Below is a small trained network, with its code and all its weights. Each question gives an input and a target symbol and asks what happens when units are switched off, that is, made to give their printed mean instead of their output.

import numpy as np


def w(rows, s, z=0):
    codes = np.array(rows[::2]) - 128.0
    scale = np.full(codes.shape[1], s)
    scale[-1] = z or s
    return codes * scale


def norm(h):
    return h / np.sqrt((h * h).mean(-1, keepdims=True) + 1e-5)


def softmax(a):
    e = np.exp(a - a.max(-1, keepdims=True))
    return e / e.sum(-1, keepdims=True)


def log_softmax(a):
    a = a - a.max(-1, keepdims=True)
    return a - np.log(np.exp(a).sum(-1, keepdims=True))


def net(x, mask):
    ids = ['βγδεζηθλμξστφψω'.index(c) for c in x.split()]
    T = len(ids)
    res = E[ids] + P[:T]
    u = 0
    for l in range(3):
        r = norm(res)
        for j in range(3):
            rows = slice(2 * j, 2 * j + 2)
            q, k, v = (r @ M[l][rows].T for M in (Q, K, V))
            z = softmax(np.where(np.tri(T) > 0, q @ k.T / 2**0.5, -1e9)) @ v
            o = O[l][rows]
            res = res + np.where(mask[u + j], z, o[:, -1]) @ o[:, :-1]
        u += 3
    return log_softmax(norm(res)[-1] @ U[:, :-1].T + U[:, -1])


Q, K, V, O = {}, {}, {}, {}
E = w([
[166,117,198,142,162,122,145,104,113,223,147,99],'β',
[172,103,120,188,131,201,125,143,159,126,120,167],'γ',
[186,112,48,105,97,54,151,105,122,129,130,155],'δ',
[151,103,159,56,198,107,95,154,80,174,70,122],'ε',
[165,211,94,128,79,92,181,108,99,156,204,142],'ζ',
[158,125,106,144,107,111,159,202,101,125,90,9],'η',
[196,168,180,179,172,123,108,82,83,135,125,120],'θ',
[136,151,118,186,43,155,150,80,117,197,143,110],'λ',
[218,129,168,98,126,118,114,115,156,142,138,67],'μ',
[55,128,166,147,160,122,221,135,35,134,112,131],'ξ',
[125,65,162,95,83,147,183,127,138,104,126,166],'σ',
[161,100,169,91,195,85,157,132,102,69,128,145],'τ',
[209,86,115,163,128,98,158,78,159,79,157,74],'φ',
[162,133,177,108,117,156,140,51,126,81,52,125],'ψ',
[104,61,155,135,172,109,127,59,95,167,163,176],'ω',
],0.013)
P = w([
[124,142,117,91,146,207,133,106,130,133,172,107],'0',
[149,140,148,123,124,118,126,152,108,118,123,143],'1',
[227,143,40,123,188,191,253,38,173,196,107,117],'2',
[172,70,143,87,82,148,125,113,49,126,177,96],'3',
[139,140,145,130,123,109,118,145,126,123,122,144],'4',
[183,115,77,144,177,166,215,64,160,164,89,113],'5',
[159,63,155,106,86,131,121,115,48,118,181,101],'6',
[131,138,144,137,123,93,111,141,135,124,118,141],'7',
[140,105,107,154,177,170,222,102,139,137,78,112],'8',
[135,70,161,112,80,117,113,99,63,118,168,98],'9',
[111,139,146,147,124,76,103,140,145,128,115,134],'10',
[119,103,128,160,185,187,237,125,123,126,77,111],'11',
[118,80,164,134,77,99,116,86,86,115,167,96],'12',
[92,135,142,155,125,64,96,142,158,129,114,130],'13',
],0.026)
Q[0] = w([
[140,94,147,152,97,161,73,216,146,103,140,171],'L0H1',
[122,97,170,80,65,106,71,151,101,115,165,54],'L0H1',
[91,123,128,199,131,211,163,85,174,168,175,179],'L0H2',
[140,156,144,95,125,129,70,120,50,97,176,62],'L0H2',
[122,129,140,165,128,103,154,149,171,159,121,156],'L0H3',
[155,106,203,172,117,114,79,76,75,124,253,66],'L0H3',
],0.011)
K[0] = w([
[99,118,129,155,110,142,27,187,149,84,137,157],'L0H1',
[58,167,160,114,109,2,102,99,174,139,103,82],'L0H1',
[199,91,119,99,134,199,178,95,73,158,164,127],'L0H2',
[146,165,120,125,141,100,186,141,201,117,85,175],'L0H2',
[136,96,140,160,156,86,177,116,115,157,190,76],'L0H3',
[43,141,156,188,115,23,34,146,204,118,141,129],'L0H3',
],0.0091)
V[0] = w([
[149,125,139,220,136,94,192,143,160,186,81,226],'L0H1',
[134,166,140,91,120,101,125,127,174,130,140,103],'L0H1',
[147,99,116,155,119,103,173,125,118,161,57,126],'L0H2',
[146,126,109,115,146,130,161,175,169,149,107,143],'L0H2',
[157,90,130,115,114,89,152,221,155,115,112,201],'L0H3',
[124,134,168,2,64,97,143,134,144,166,93,104],'L0H3',
],0.0088)
O[0] = w([
[106,136,155,29,117,86,89,1,116,188,91,22,255],'L0H1',
[140,151,134,203,139,124,110,152,150,157,152,115,123],'L0H1',
[122,110,122,76,116,51,135,166,67,61,52,64,151],'L0H2',
[155,122,80,94,124,116,125,220,95,125,148,89,85],'L0H2',
[116,168,179,119,150,156,96,88,168,37,250,50,111],'L0H3',
[120,140,253,24,105,133,188,176,177,218,173,125,142],'L0H3',
],0.0076,0.0051)
Q[1] = w([
[118,221,114,151,242,124,183,146,164,135,113,112],'L1H1',
[107,116,87,122,160,141,115,143,96,150,155,104],'L1H1',
[109,91,158,118,87,57,92,142,103,122,163,129],'L1H2',
[115,36,115,94,117,68,166,114,81,125,192,135],'L1H2',
[110,71,153,133,106,132,87,103,8,177,163,128],'L1H3',
[155,170,160,187,128,89,121,116,91,156,141,121],'L1H3',
],0.015)
K[1] = w([
[199,108,104,95,144,248,188,117,67,132,152,141],'L1H1',
[135,166,126,127,159,127,113,165,103,134,177,160],'L1H1',
[23,130,148,134,100,64,51,169,147,135,137,119],'L1H2',
[86,176,136,148,126,33,94,109,198,119,80,125],'L1H2',
[52,177,144,152,140,31,77,134,190,130,97,126],'L1H3',
[103,144,143,196,176,94,125,129,180,167,89,121],'L1H3',
],0.013)
V[1] = w([
[89,139,121,117,90,92,249,94,97,45,93,142],'L1H1',
[101,252,163,113,121,78,116,136,49,102,144,180],'L1H1',
[163,120,128,137,105,176,254,91,149,132,86,72],'L1H2',
[101,122,224,135,30,167,33,136,128,85,62,130],'L1H2',
[106,225,120,142,58,104,147,109,111,145,192,97],'L1H3',
[59,194,66,113,143,197,123,134,133,205,121,141],'L1H3',
],0.0093)
O[1] = w([
[134,133,211,146,76,151,80,94,132,73,134,215,169],'L1H1',
[131,151,87,143,119,225,43,114,109,169,123,182,82],'L1H1',
[133,111,146,145,76,188,152,36,186,121,60,53,254],'L1H2',
[131,2,118,131,105,93,91,221,199,143,146,175,59],'L1H2',
[114,149,150,180,113,163,96,176,86,202,138,114,98],'L1H3',
[121,136,84,41,72,147,40,180,162,91,131,109,82],'L1H3',
],0.01,0.0075)
Q[2] = w([
[177,92,182,140,130,116,90,80,55,97,83,105],'L2H1',
[179,66,227,87,154,84,114,159,98,88,198,55],'L2H1',
[152,208,121,132,210,130,130,186,197,123,105,171],'L2H2',
[186,139,123,178,181,137,92,151,226,160,46,111],'L2H2',
[61,150,142,191,204,164,146,108,155,164,5,165],'L2H3',
[129,210,179,79,164,119,141,184,183,144,128,155],'L2H3',
],0.013)
K[2] = w([
[57,153,166,171,165,103,81,93,164,118,54,133],'L2H1',
[57,169,122,150,116,29,72,161,176,147,121,134],'L2H1',
[147,104,90,106,134,181,191,160,90,111,177,154],'L2H2',
[220,106,123,99,153,238,167,97,143,137,112,106],'L2H2',
[161,146,131,88,161,254,201,78,79,122,101,97],'L2H3',
[186,178,101,86,128,172,160,165,182,115,134,160],'L2H3',
],0.014)
V[2] = w([
[130,56,171,59,254,160,87,73,157,116,131,138],'L2H1',
[226,108,117,176,106,145,139,87,201,156,158,80],'L2H1',
[244,203,106,91,78,110,178,58,184,156,185,188],'L2H2',
[244,178,207,105,165,75,103,159,81,127,49,116],'L2H2',
[134,184,90,151,117,152,128,127,223,88,163,79],'L2H3',
[180,124,81,100,109,146,43,154,106,84,146,196],'L2H3',
],0.0093)
O[2] = w([
[207,146,102,138,156,125,59,99,182,155,161,100,165],'L2H1',
[114,149,79,192,74,92,161,127,163,130,152,82,180],'L2H1',
[105,145,152,138,120,11,67,90,161,152,115,149,254],'L2H2',
[49,132,63,151,178,151,134,119,202,140,86,179,207],'L2H2',
[84,37,179,147,181,150,76,89,94,143,147,123,147],'L2H3',
[104,93,62,140,112,96,160,199,120,150,171,126,27],'L2H3',
],0.012,0.0088)
U = w([
[125,142,74,50,171,135,150,59,154,170,62,61,153],'β',
[93,50,59,147,141,149,50,121,126,46,152,66,145],'γ',
[2,168,133,55,111,75,153,69,107,114,195,162,1],'δ',
[133,165,108,69,208,187,120,203,220,113,126,129,222],'ε',
[90,211,150,170,98,182,49,167,115,172,157,138,183],'ζ',
[69,82,164,174,159,208,198,167,145,83,86,119,207],'η',
[153,132,25,172,116,112,151,141,116,151,82,207,129],'θ',
[131,81,137,95,43,100,130,179,51,138,48,81,112],'λ',
[104,81,158,177,184,105,177,171,164,237,163,99,77],'μ',
[140,163,134,88,87,198,27,135,90,16,87,175,165],'ξ',
[166,164,221,90,87,146,131,161,182,98,220,75,117],'σ',
[137,128,126,160,209,178,114,81,118,130,223,207,101],'τ',
[186,166,158,214,145,99,205,96,92,74,107,124,136],'φ',
[180,27,143,140,84,124,168,117,199,161,99,222,57],'ψ',
[238,72,107,51,153,74,107,106,25,178,98,141,52],'ω',
],0.0067,0.005)

Each question gives the input, a string of symbols that net reads in full, and the target symbol t.
The units are the heads (2 rows each of Q, K, V and O). Each row of codes is followed by its name. A weight is (code - 128) times the scale printed after its matrix; where a second scale follows, it is the last column's (O and U).
mask holds one flag per head, layer by layer. A switched-off head (its flag False) gives its mean, the last column of its rows in O, instead of its output. The means were averaged over made-up inputs and are rounded, as every weight is.
A unit's drop is (log p(t) with every unit on - log p(t) with that unit switched off) / (log p(t) with every unit on - log p(t) with every unit switched off).
The circuit of an input: a set's keep is (log p(t) with only the set's units on - log p(t) with every unit switched off) / (log p(t) with every unit on - log p(t) with every unit switched off). Starting from all 9 units, units are removed one at a time, each time the one whose removal leaves the highest keep (on an exact tie, the one counted first), for as long as the keep stays at least 0.8.
units of the circuit, in order: the units of the circuit, biggest drop first
unit that matters most: the unit with the biggest drop
which heads matter: for each layer, one digit per head in row order, 1 if its drop is at least 0.15 and else 0, layers parted by /
drop of u: that unit's drop, to one decimal
input λ β ψ β γ γ τ θ θ ψ, target θ: units of the circuit, in order => L1H2, L2H3, L1H1, L1H3
input δ ψ τ θ ε θ γ γ τ η σ σ λ, target σ: units of the circuit, in order => L0H3, L1H2, L2H2
input γ ε γ γ ζ ω λ η, target λ: units of the circuit, in order => L0H2, L2H1, L1H2
input σ η ξ ζ, target η: units of the circuit, in order => L2H2, L2H1, L0H1
input τ σ δ ζ θ τ ψ γ ζ ε λ, target ζ: units of the circuit, in order => L1H3, L0H1
input λ β φ τ ψ ψ η θ τ ζ, target θ: which heads matter => 000 / 110 / 001
input θ ψ ζ τ σ τ μ γ ξ φ γ μ γ, target γ: units of the circuit, in order => L0H3, L1H2
input ζ λ β γ, target λ: units of the circuit, in order => L0H2, L2H1, L1H3
input θ β σ θ γ τ γ δ τ θ β τ δ, target β: unit that matters most => L2H2
input θ γ τ ζ λ φ θ ξ, target η: units of the circuit, in order => L2H2, L1H2
input ζ ξ μ φ μ φ ζ ζ θ τ, target ζ: which heads matter => 000 / 101 / 000
input σ δ τ σ φ γ γ γ δ β, target γ: units of the circuit, in order => L0H3, L1H2
input λ γ θ ξ τ γ ψ τ θ δ θ σ φ, target θ: units of the circuit, in order => L1H2, L2H3, L1H1, L2H2
input η ω β ζ, target ω: units of the circuit, in order => L1H2, L2H1
input θ γ θ μ δ, target θ: units of the circuit, in order => L1H2, L2H3, L0H2, L1H1
input η τ η φ η ζ ε λ ξ γ σ β θ, target σ: units of the circuit, in order => L0H3, L1H2, L2H3
input μ λ σ ψ ξ σ γ, target ξ: units of the circuit, in order => L1H1, L0H2
input λ ξ ω σ η φ ζ τ γ ζ γ ε ζ, target γ: unit that matters most => L0H3
input ζ θ ξ θ λ γ σ λ ω ε φ θ σ η, target λ: which heads matter => 010 / 010 / 100
input φ σ γ ζ δ η τ ζ η λ, target ζ: units of the circuit, in order => L1H1, L1H3
input γ ξ ζ μ, target ξ: unit that matters most => L1H1
input ω γ σ μ, target γ: which heads matter => 001 / 000 / 000
input φ μ λ φ, target μ: which heads matter => 101 / 011 / 000
input ψ τ ψ τ λ μ τ, target λ: which heads matter => 000 / 001 / 100
input ζ ψ μ σ ψ ω τ σ δ η, target σ: which heads matter => 001 / 010 / 000
input δ μ η γ σ, target ψ: which heads matter => 000 / 010 / 000
input θ ψ σ σ δ ε γ ξ δ ω σ σ γ, target σ: unit that matters most => L0H3
input λ γ λ η δ σ θ, target δ: drop of L1H3 => 0.0
input τ ζ ζ μ β, target μ: drop of L2H2 => -0.1
